Moves between objects:
vi: j342->j525, j402->j9, j701->j149, j516->j869, j248->j294, j101->j983, j771->j132, j75->j512, j289->j520, j786->j584, j958->j585, j132->j248, j161->j75, j198->j287, j409->j246, j294->j853, j183->j402, j962->j879, j672->j61, j718->j927, j526->j101, j276->j793, j793->j978, j218->j545, j584->j850, j983->j812, j258->j807, j812->j798, j287->j650, j264->j619, j807->j226, j324->j409, j226->j962, j879->j368, j813->j138, j61->j333, j293->j743, j585->j324, j629->j672, j333->j745, j650->j813, j853->j191, j850->j258, j131->j253, j246->j526, j814->j74, j91->j183, j821->j937, j937->j293, j9->j218, j191->j786, j263->j629, j525->j198, j743->j131, j927->j516, j798->j276, j619->j161, j138->j275, j253->j264, j545->j958, j512->j91, j869->j289, j745->j718, j978->j771, j520->j701, j368->j263, j720->j821, j149->j392, j275->j814, j392->j342, j74->j720
ka: j342->j520, j402->j75, j701->j516, j516->j333, j248->j793, j101->j324, j771->j798, j75->j253, j289->j718, j786->j248, j958->j402, j132->j276, j161->j131, j198->j149, j409->j545, j294->j978, j183->j161, j962->j850, j672->j879, j718->j672, j526->j585, j276->j101, j793->j983, j218->j91, j584->j294, j983->j409, j258->j191, j812->j246, j287->j392, j264->j293, j807->j786, j324->j218, j226->j584, j879->j258, j813->j525, j61->j368, j293->j74, j585->j9, j629->j962, j333->j263, j650->j342, j853->j771, j850->j853, j131->j821, j246->j958, j814->j650, j91->j619, j821->j275, j937->j814, j9->j512, j191->j132, j263->j226, j525->j701, j743->j720, j927->j61, j798->j526, j619->j743, j138->j198, j253->j937, j545->j183, j512->j264, j869->j745, j745->j629, j978->j812, j520->j927, j368->j807, j720->j138, j149->j869, j275->j287, j392->j289, j74->j813
va: j342->j650, j402->j958, j701->j525, j516->j701, j248->j786, j101->j276, j771->j853, j75->j402, j289->j392, j786->j807, j958->j246, j132->j191, j161->j183, j198->j138, j409->j983, j294->j584, j183->j545, j962->j629, j672->j718, j718->j289, j526->j798, j276->j132, j793->j248, j218->j324, j584->j226, j983->j793, j258->j879, j812->j978, j287->j275, j264->j512, j807->j368, j324->j101, j226->j263, j879->j672, j813->j74, j61->j927, j293->j264, j585->j526, j629->j745, j333->j516, j650->j814, j853->j850, j850->j962, j131->j161, j246->j812, j814->j937, j91->j218, j821->j131, j937->j253, j9->j585, j191->j258, j263->j333, j525->j813, j743->j619, j927->j520, j798->j771, j619->j91, j138->j720, j253->j75, j545->j409, j512->j9, j869->j149, j745->j869, j978->j294, j520->j342, j368->j61, j720->j743, j149->j198, j275->j821, j392->j287, j74->j293
zi: j342->j392, j402->j183, j701->j520, j516->j927, j248->j132, j101->j526, j771->j978, j75->j161, j289->j869, j786->j191, j958->j545, j132->j771, j161->j619, j198->j525, j409->j324, j294->j248, j183->j91, j962->j226, j672->j629, j718->j745, j526->j246, j276->j798, j793->j276, j218->j9, j584->j786, j983->j101, j258->j850, j812->j983, j287->j198, j264->j253, j807->j258, j324->j585, j226->j807, j879->j962, j813->j650, j61->j672, j293->j937, j585->j958, j629->j263, j333->j61, j650->j287, j853->j294, j850->j584, j131->j743, j246->j409, j814->j275, j91->j512, j821->j720, j937->j821, j9->j402, j191->j853, j263->j368, j525->j342, j743->j293, j927->j718, j798->j812, j619->j264, j138->j813, j253->j131, j545->j218, j512->j75, j869->j516, j745->j333, j978->j793, j520->j289, j368->j879, j720->j74, j149->j701, j275->j138, j392->j149, j74->j814

The rows follow the links: the fewer symbols apart two objects are, the more alike their rows tend to be.

Row, then object:
[138,68,2,0,-54,57,59,-91,17,-25,-50,-16,-2,76,21,-52,-100,14,-36,-19,10,33,-33,18,54,-3,50,15,26,-59,-60,-83,25,53,-33,32,19,9,-16,9,70,32,-8,72,25]: j850
[105,55,-3,7,-49,74,69,-103,10,14,-17,-36,-39,64,46,-58,-117,7,-67,-25,35,21,-22,48,32,-42,63,38,12,-12,-35,-80,-3,40,-49,36,6,26,-54,12,56,40,-3,44,19]: j807
[-21,43,-9,2,39,-30,-45,-10,-51,-62,-24,55,103,40,-10,77,13,-28,34,56,-34,-21,63,-100,-2,103,33,-4,19,-16,-44,45,76,12,64,29,83,-34,-3,-58,-29,-10,42,107,0]: j324
[1,-40,51,-3,10,105,-37,-20,-49,46,-34,-18,76,43,-4,117,43,-26,-13,13,41,23,53,-91,1,36,110,82,-26,-50,-48,-25,-21,5,-15,27,84,-33,-49,-33,15,-42,24,27,-14]: j798
[-61,-23,-3,-8,-23,-92,-74,87,-6,-42,25,-2,29,-52,-46,92,107,27,44,69,-11,-33,53,-73,-49,41,-32,-3,-36,37,23,62,42,-47,-8,-26,24,-38,21,-2,-104,-65,-18,-19,-70]: j264
[-53,-5,-33,14,-82,-59,-31,77,-4,-25,40,-4,-89,-69,-27,-48,24,14,24,0,8,-10,-62,87,-24,-64,-94,-31,-16,41,125,42,53,26,-22,-46,-79,41,8,33,18,30,16,-50,34]: j650
[36,39,9,11,-36,63,60,-98,-5,31,7,-11,-61,45,62,-82,-115,7,-74,-44,42,-6,-39,85,22,-80,70,41,-18,11,-36,-60,-50,14,-48,29,0,35,-71,10,55,57,-1,-2,19]: j962
[-49,-30,-3,-3,-25,-38,-88,96,-39,-18,12,-37,47,-33,-47,109,123,16,48,66,8,-4,54,-96,-50,40,-36,11,-45,0,45,36,78,-33,-13,-39,26,-32,18,13,-67,-76,-3,8,-31]: j161
[-27,-22,-45,2,104,34,-46,12,-97,35,-5,-14,89,9,19,58,73,-46,15,40,-9,8,93,-112,-32,57,-33,7,2,-12,-8,22,70,-13,86,-12,34,-28,16,7,-6,-46,55,86,72]: j9
[-51,-24,-37,19,-81,-32,-17,91,2,9,32,-8,-80,-78,-42,-23,42,7,27,12,2,-5,-53,55,-18,-40,-96,-34,2,39,137,55,60,46,-11,-48,-96,51,15,27,19,7,33,-27,27]: j813
[-43,35,-27,3,-41,-93,7,5,12,-27,55,-17,-92,-39,26,-112,-29,39,-21,-14,17,-42,-38,92,-41,-95,-65,-35,-51,62,23,-2,-18,-54,-44,-27,-69,29,-20,49,-38,38,-53,-82,-10]: j342
[-11,-44,60,-4,40,116,-35,-31,-52,66,-38,-20,85,44,8,92,32,-27,-6,-9,36,17,46,-77,4,18,122,76,-31,-55,-67,-39,-48,-10,-7,26,90,-30,-34,-26,32,-26,27,7,5]: j276
[-7,46,-5,8,8,-22,-50,-5,-36,-68,-34,55,100,45,-18,88,15,-26,20,59,-25,-14,54,-104,8,101,49,16,7,-22,-46,51,77,16,47,44,88,-43,-19,-57,-29,-21,46,103,-16]: j409
[11,-6,39,-8,-52,0,40,-3,77,-16,-22,40,-46,-6,-27,-79,-56,11,6,-82,-11,18,-145,129,43,-52,9,-26,20,-37,18,-18,-75,49,-30,3,-42,33,23,-18,72,78,-14,-94,-8]: j333
[-76,-21,-3,-8,4,-104,-58,74,5,-35,34,8,8,-51,-36,72,90,17,41,67,-14,-45,61,-70,-45,49,-37,-17,-34,56,14,71,27,-62,-8,-13,15,-38,17,-4,-115,-53,-28,-21,-81]: j253
[-21,-45,-17,-7,4,17,-81,84,-71,24,2,-57,54,-23,-29,106,129,2,39,57,15,11,67,-106,-50,45,-33,17,-30,-17,41,13,88,-14,10,-41,32,-23,19,25,-28,-83,23,35,19]: j512
[-80,-40,-21,13,49,-82,2,47,25,10,60,18,-21,-71,-4,49,68,-1,6,52,-26,-44,82,-54,-22,38,-64,-34,15,101,18,83,-19,-58,17,-21,-21,-18,9,-14,-126,-61,-20,-19,-79]: j293
[-14,-48,-28,7,28,32,-69,70,-91,44,-4,-54,52,-18,-11,89,120,-19,36,39,7,12,78,-112,-49,42,-33,23,-11,-19,40,8,84,-15,39,-32,17,-20,30,26,-21,-78,33,42,46]: j91

Each walk starts at a row. The symbols on each line, taken left to right, move it on to the next object.
Answer with the object's row; about right is enough.
---
[-65,-68,-38,23,58,-28,38,56,31,54,62,-3,-49,-84,0,41,59,-15,3,46,-13,-28,76,-48,-12,45,-76,-33,50,106,58,80,-11,-27,36,-24,-53,-2,16,-6,-103,-59,9,-6,-47]
zi vi va va ka
[-77,-17,-11,-4,18,-97,-39,64,19,-35,43,14,7,-55,-23,70,79,15,24,60,-18,-54,66,-63,-36,40,-45,-21,-22,68,11,76,1,-62,3,-18,4,-27,5,-12,-125,-54,-33,-23,-84]
vi ka va zi ka ka
[-36,-66,-50,25,-35,7,23,86,22,55,39,-23,-85,-90,-30,5,51,-7,23,22,-2,2,-7,17,-1,4,-106,-32,46,63,138,62,43,56,14,-55,-95,34,24,20,6,-33,48,1,16]
---
[-56,-74,-47,26,53,-8,41,63,33,73,57,-11,-56,-84,-3,27,52,-21,3,40,-14,-28,65,-31,-6,38,-87,-36,62,98,75,77,2,-1,30,-30,-66,9,14,-6,-74,-61,24,2,-35]
zi va va vi ka
[-78,-28,-17,0,41,-96,-16,56,24,-15,48,22,-9,-66,-14,52,72,5,13,62,-24,-50,79,-55,-30,42,-46,-32,-8,85,12,82,-11,-60,13,-13,-10,-26,11,-10,-128,-62,-28,-22,-92]
vi ka vi
[-78,-51,-38,9,61,-48,24,51,31,34,59,7,-41,-77,-4,37,54,-11,5,58,-26,-46,88,-48,-21,45,-69,-34,34,102,41,81,-23,-45,33,-20,-34,-19,11,-7,-114,-69,-4,-17,-73]
---
[1,24,19,12,-28,18,-45,-4,-28,-40,-35,28,82,39,-30,135,14,-11,20,62,-1,-9,51,-109,9,95,81,34,5,-32,-28,34,65,27,8,36,92,-39,-34,-50,-20,-37,36,96,-36]
zi ka va ka zi
[-30,9,-43,10,109,-1,-46,-5,-89,-14,-12,29,96,27,16,51,35,-48,20,35,-38,-1,79,-103,-20,84,-6,-10,9,-12,-36,35,70,-10,101,9,52,-26,12,-18,-23,-31,51,100,55]
ka ka zi zi vi
[-51,-24,4,-4,-29,-69,-85,97,-16,-30,20,-23,33,-43,-51,106,122,17,46,70,-5,-29,56,-83,-52,44,-34,3,-43,21,32,46,56,-48,-7,-28,27,-31,22,0,-81,-72,-10,-8,-48]
---
[-38,26,38,-1,-27,14,18,-64,18,-3,5,36,-50,19,35,-95,-86,-5,-36,-70,28,-17,-85,124,7,-98,55,20,-30,3,-20,-26,-83,6,-40,14,-17,38,-51,-4,59,94,-5,-65,9]
va ka vi zi va zi
[-16,8,51,-10,-45,-15,20,-24,60,-20,-12,43,-38,0,-21,-82,-57,9,3,-72,-5,9,-129,130,37,-71,22,-17,-3,-27,10,-14,-84,40,-29,6,-36,41,5,-6,76,91,-10,-84,1]
va zi va va
[-17,24,-33,-6,-23,-82,30,-15,26,-11,62,-27,-97,-40,39,-110,-34,35,-40,-19,22,-37,-20,93,-31,-93,-69,-28,-37,73,14,-15,-41,-66,-46,-23,-67,30,-9,50,-50,25,-69,-76,-26]
---
[2,32,21,8,-32,49,45,-93,5,29,10,10,-59,37,58,-87,-106,-2,-62,-50,38,-14,-50,94,11,-96,65,40,-23,18,-28,-52,-73,2,-47,29,-10,38,-75,9,58,79,-9,-32,18]
ka ka zi vi va
[123,70,-5,9,-59,67,64,-93,14,1,-37,-30,-23,78,35,-45,-108,9,-50,-24,27,30,-23,32,42,-20,61,27,24,-35,-44,-80,16,50,-33,37,16,17,-40,9,63,31,-7,62,26]
vi vi va vi
[-36,19,46,-8,-29,-1,21,-44,22,-15,-3,48,-44,13,22,-96,-81,0,-20,-75,12,-5,-106,129,23,-95,39,2,-27,-8,-12,-14,-86,7,-42,13,-17,37,-40,-14,68,97,-10,-78,9]
---
[9,5,31,8,-35,46,-40,6,-32,-13,-36,10,75,41,-27,137,33,-10,15,65,20,-12,58,-114,11,78,89,59,-4,-33,-27,20,46,27,-5,31,101,-37,-37,-53,-14,-37,37,84,-40]
ka va zi ka
[-33,43,-30,0,73,-23,-45,-11,-64,-51,-17,59,100,39,3,63,13,-38,28,53,-40,-9,64,-104,-5,96,17,-7,14,-12,-50,47,69,-4,81,29,64,-39,-5,-43,-31,-16,38,104,24]
ka zi va va va
[3,-32,48,5,-18,98,-43,-4,-39,39,-32,-14,66,45,-13,137,37,-21,-2,37,34,11,61,-98,4,45,108,83,-12,-36,-36,-6,3,16,-24,30,97,-34,-45,-35,6,-45,35,51,-27]
---
[5,15,-28,-4,-2,-64,59,-24,43,12,63,-38,-111,-37,40,-106,-38,39,-44,-18,17,-26,-16,86,-19,-89,-62,-25,-28,79,10,-29,-48,-63,-48,-18,-70,32,-10,48,-54,19,-75,-68,-30]
ka vi ka ka
[-32,7,51,-12,-42,-5,22,-31,40,-25,-6,52,-40,13,-3,-91,-69,3,-5,-75,2,0,-116,135,24,-77,41,-6,-13,-25,4,-10,-87,28,-30,15,-26,32,-15,-13,72,100,-14,-90,8]
va ka va va
[71,-16,-18,-6,-15,-8,103,-22,96,47,30,-49,-112,-38,17,-90,-48,40,-45,-26,8,7,-16,75,18,-51,-56,-33,39,51,10,-47,-72,-21,-46,-21,-87,26,22,46,-24,-4,-57,-58,-40]
---
[139,77,6,-3,-43,35,45,-80,24,-42,-59,-2,22,82,0,-43,-95,19,-18,-30,-3,43,-43,22,49,14,48,9,30,-80,-58,-81,23,59,-12,39,32,3,5,-3,70,36,-9,66,33]
zi va va vi ka
[76,43,4,18,-48,76,58,-101,9,34,4,-21,-59,56,58,-71,-115,5,-69,-33,47,5,-23,59,25,-65,71,37,-9,5,-39,-71,-30,21,-47,35,-1,26,-66,14,57,45,-4,21,22]
ka ka vi
[90,60,25,-26,20,8,-1,-68,-4,-61,-72,37,81,85,-6,-40,-64,-2,13,-55,-33,45,-61,19,37,24,51,-12,6,-108,-86,-63,1,24,20,38,56,-14,38,-19,74,50,-9,36,39]
